Below is a small trained network, with its code and all its weights. Each question gives an input and a target symbol and asks what happens when units are switched off, that is, made to give their printed mean instead of their output.

import numpy as np


def w(rows, s, z=0):
    codes = np.array(rows[::2]) - 128.0
    scale = np.full(codes.shape[1], s)
    scale[-1] = z or s
    return codes * scale


def norm(h):
    return h / np.sqrt((h * h).mean(-1, keepdims=True) + 1e-5)


def f(y):
    return y / 2 * (1 + np.tanh(0.7978845608 * (y + 0.044715 * y**3)))


def softmax(a):
    e = np.exp(a - a.max(-1, keepdims=True))
    return e / e.sum(-1, keepdims=True)


def log_softmax(a):
    a = a - a.max(-1, keepdims=True)
    return a - np.log(np.exp(a).sum(-1, keepdims=True))


def net(x, mask):
    ids = ['ΔΨγεζηθλτω'.index(c) for c in x.split()]
    T = len(ids)
    res = E[ids] + P[:T]
    u = 0
    for l in range(3):
        q, k, v = (norm(res) @ M[l].T for M in (Q, K, V))
        z = softmax(np.where(np.tri(T) > 0, q @ k.T / 2**0.5, -1e9)) @ v
        res = res + np.where(mask[u], z, O[l][:, -1]) @ O[l][:, :-1]
        u += 1
        y = f(norm(res) @ A[l][:, :-1].T + A[l][:, -1])
        res = res + np.where(mask[u : u + 8], y, B[l][:, -1]) @ B[l][:, :-1]
        u += 8
    return log_softmax(norm(res)[-1] @ U[:, :-1].T + U[:, -1])


Q, K, V, O, A, B = {}, {}, {}, {}, {}, {}
E = w([
[105,216,6],'Δ',
[115,34,162],'Ψ',
[217,141,110],'γ',
[130,114,109],'ε',
[128,117,107],'ζ',
[111,141,114],'η',
[85,131,158],'θ',
[140,190,188],'λ',
[112,133,116],'τ',
[130,114,121],'ω',
],0.022)
P = w([
[190,119,100],'0',
[252,155,50],'1',
[215,154,63],'2',
[201,131,114],'3',
[187,143,121],'4',
[135,132,128],'5',
[125,129,153],'6',
[116,134,70],'7',
[109,128,89],'8',
],0.0044)
Q[0] = w([
[96,91,2],'0.h0',
[130,95,168],'0.h0',
],0.0069)
K[0] = w([
[71,64,169],'0.h0',
[234,111,254],'0.h0',
],0.0061)
V[0] = w([
[92,252,72],'0.h0',
[2,243,193],'0.h0',
],0.0057)
O[0] = w([
[151,2,47,175],'0.h0',
[240,114,151,4],'0.h0',
],0.0075,0.0036)
A[0] = w([
[130,197,175,104],'0.n0',
[165,59,155,36],'0.n1',
[148,144,162,5],'0.n2',
[36,84,137,21],'0.n3',
[149,225,86,169],'0.n4',
[131,2,171,202],'0.n5',
[167,86,109,27],'0.n6',
[165,78,111,77],'0.n7',
],0.0095,0.0028)
B[0] = w([
[210,188,139,127],'0.n0',
[104,213,106,118],'0.n1',
[81,158,142,85],'0.n2',
[71,123,166,216],'0.n3',
[135,102,254,229],'0.n4',
[135,67,76,253],'0.n5',
[132,100,75,121],'0.n6',
[199,144,111,144],'0.n7',
],0.0069,0.003)
Q[1] = w([
[205,203,114],'1.h0',
[3,100,205],'1.h0',
],0.0041)
K[1] = w([
[245,138,171],'1.h0',
[231,1,71],'1.h0',
],0.0032)
V[1] = w([
[152,152,96],'1.h0',
[133,9,143],'1.h0',
],0.013)
O[1] = w([
[1,192,146,118],'1.h0',
[143,118,246,254],'1.h0',
],0.0077,0.0046)
A[1] = w([
[179,81,150,249],'1.n0',
[119,143,175,18],'1.n1',
[97,149,100,150],'1.n2',
[101,3,135,230],'1.n3',
[104,49,64,89],'1.n4',
[178,122,115,124],'1.n5',
[189,123,139,4],'1.n6',
[158,151,98,161],'1.n7',
],0.012,0.0019)
B[1] = w([
[184,126,119,169],'1.n0',
[171,179,195,132],'1.n1',
[58,147,61,133],'1.n2',
[104,110,220,254],'1.n3',
[70,62,99,195],'1.n4',
[197,3,29,130],'1.n5',
[106,160,27,127],'1.n6',
[73,96,95,128],'1.n7',
],0.0051,0.011)
Q[2] = w([
[167,129,81],'2.h0',
[87,126,9],'2.h0',
],0.014)
K[2] = w([
[100,60,89],'2.h0',
[144,10,90],'2.h0',
],0.014)
V[2] = w([
[196,115,155],'2.h0',
[141,254,171],'2.h0',
],0.0062)
O[2] = w([
[65,8,131,236],'2.h0',
[20,254,249,1],'2.h0',
],0.0062,0.0008)
A[2] = w([
[254,111,167,81],'2.n0',
[172,143,73,117],'2.n1',
[96,227,38,15],'2.n2',
[101,4,89,251],'2.n3',
[157,122,139,69],'2.n4',
[206,218,115,9],'2.n5',
[113,86,164,10],'2.n6',
[232,89,124,80],'2.n7',
],0.0095,0.003)
B[2] = w([
[164,162,20,140],'2.n0',
[89,132,182,128],'2.n1',
[246,229,5,132],'2.n2',
[91,230,227,254],'2.n3',
[171,66,164,121],'2.n4',
[33,44,253,125],'2.n5',
[166,130,168,141],'2.n6',
[196,60,128,139],'2.n7',
],0.0056,0.0087)
U = w([
[84,215,61,253],'Δ',
[112,22,207,122],'Ψ',
[222,136,130,189],'γ',
[74,154,129,100],'ε',
[30,92,86,72],'ζ',
[114,95,134,23],'η',
[80,110,107,95],'θ',
[177,252,208,121],'λ',
[38,167,126,234],'τ',
[47,142,122,51],'ω',
],0.012,0.0044)

Each question gives the input, a string of symbols that net reads in full, and the target symbol t.
The units are the heads (2 rows each of Q, K, V and O) and the neurons (one row each of A and B). Each row of codes is followed by its name. A weight is (code - 128) times the scale printed after its matrix; where a second scale follows, it is the last column's (O, A, B and U).
mask holds one flag per unit, layer by layer, with each layer's heads first. A switched-off unit (its flag False) gives its mean, the last column of its rows in O or B, instead of its output. The means were averaged over made-up inputs and are rounded, as every weight is.
A unit's drop is (log p(t) with every unit on - log p(t) with that unit switched off) / (log p(t) with every unit on - log p(t) with every unit switched off).
The circuit of an input: a set's keep is (log p(t) with only the set's units on - log p(t) with every unit switched off) / (log p(t) with every unit on - log p(t) with every unit switched off). Starting from the 12 units with the biggest drops (on a tie, the unit counted first), units are removed one at a time, each time the one whose removal leaves the highest keep (on an exact tie, the one counted first), for as long as the keep stays at least 0.8.
circuit, biggest first: the units of the circuit, biggest drop first
top k neurons: the k neurons with the biggest drops, biggest first
top k neurons in layer l: the k neurons of layer l with the biggest drops, biggest first
drop of u: that unit's drop, to one decimal
input ε ε ζ, target τ: circuit, biggest first	0.h0
input Ψ τ ε τ Ψ τ ω, target λ: circuit, biggest first	0.h0, 1.n4
input λ γ ε Δ ω, target τ: circuit, biggest first	1.h0, 0.n4
input γ τ λ ε γ ω, target τ: circuit, biggest first	0.h0, 1.h0, 0.n4
input ω ζ ω, target Δ: circuit, biggest first	0.h0, 1.h0, 2.h0
input Ψ Δ ε, target λ: circuit, biggest first	0.h0, 2.h0
input τ τ θ ε ε, target γ: top 2 neurons in layer 0	0.n7, 0.n3
input Ψ θ θ θ, target γ: top 2 neurons	1.n5, 2.n0
input Ψ λ ε, target λ: top 2 neurons	0.n4, 1.n4
input Δ γ τ ζ Ψ Ψ τ η, target λ: top 3 neurons	1.n4, 0.n5, 1.n1
input λ τ Δ ω Δ τ Δ Δ τ, target ζ: top 2 neurons	0.n4, 2.n3
input λ Ψ ε θ, target λ: top 3 neurons in layer 1	1.n4, 1.n1, 1.n3
input Ψ τ ζ, target λ: drop of 2.n4	0.0
input Ψ ε θ, target λ: drop of 0.n0	0.2
input θ τ τ, target γ: drop of 0.n1	-0.1
input τ ε τ Ψ ε θ Ψ η τ, target λ: drop of 0.h0	0.4
input ε ε γ ε, target τ: top neuron in layer 0	0.n5
input Δ ε ε τ τ θ θ τ, target γ: top 2 neurons in layer 0	0.n7, 0.n3
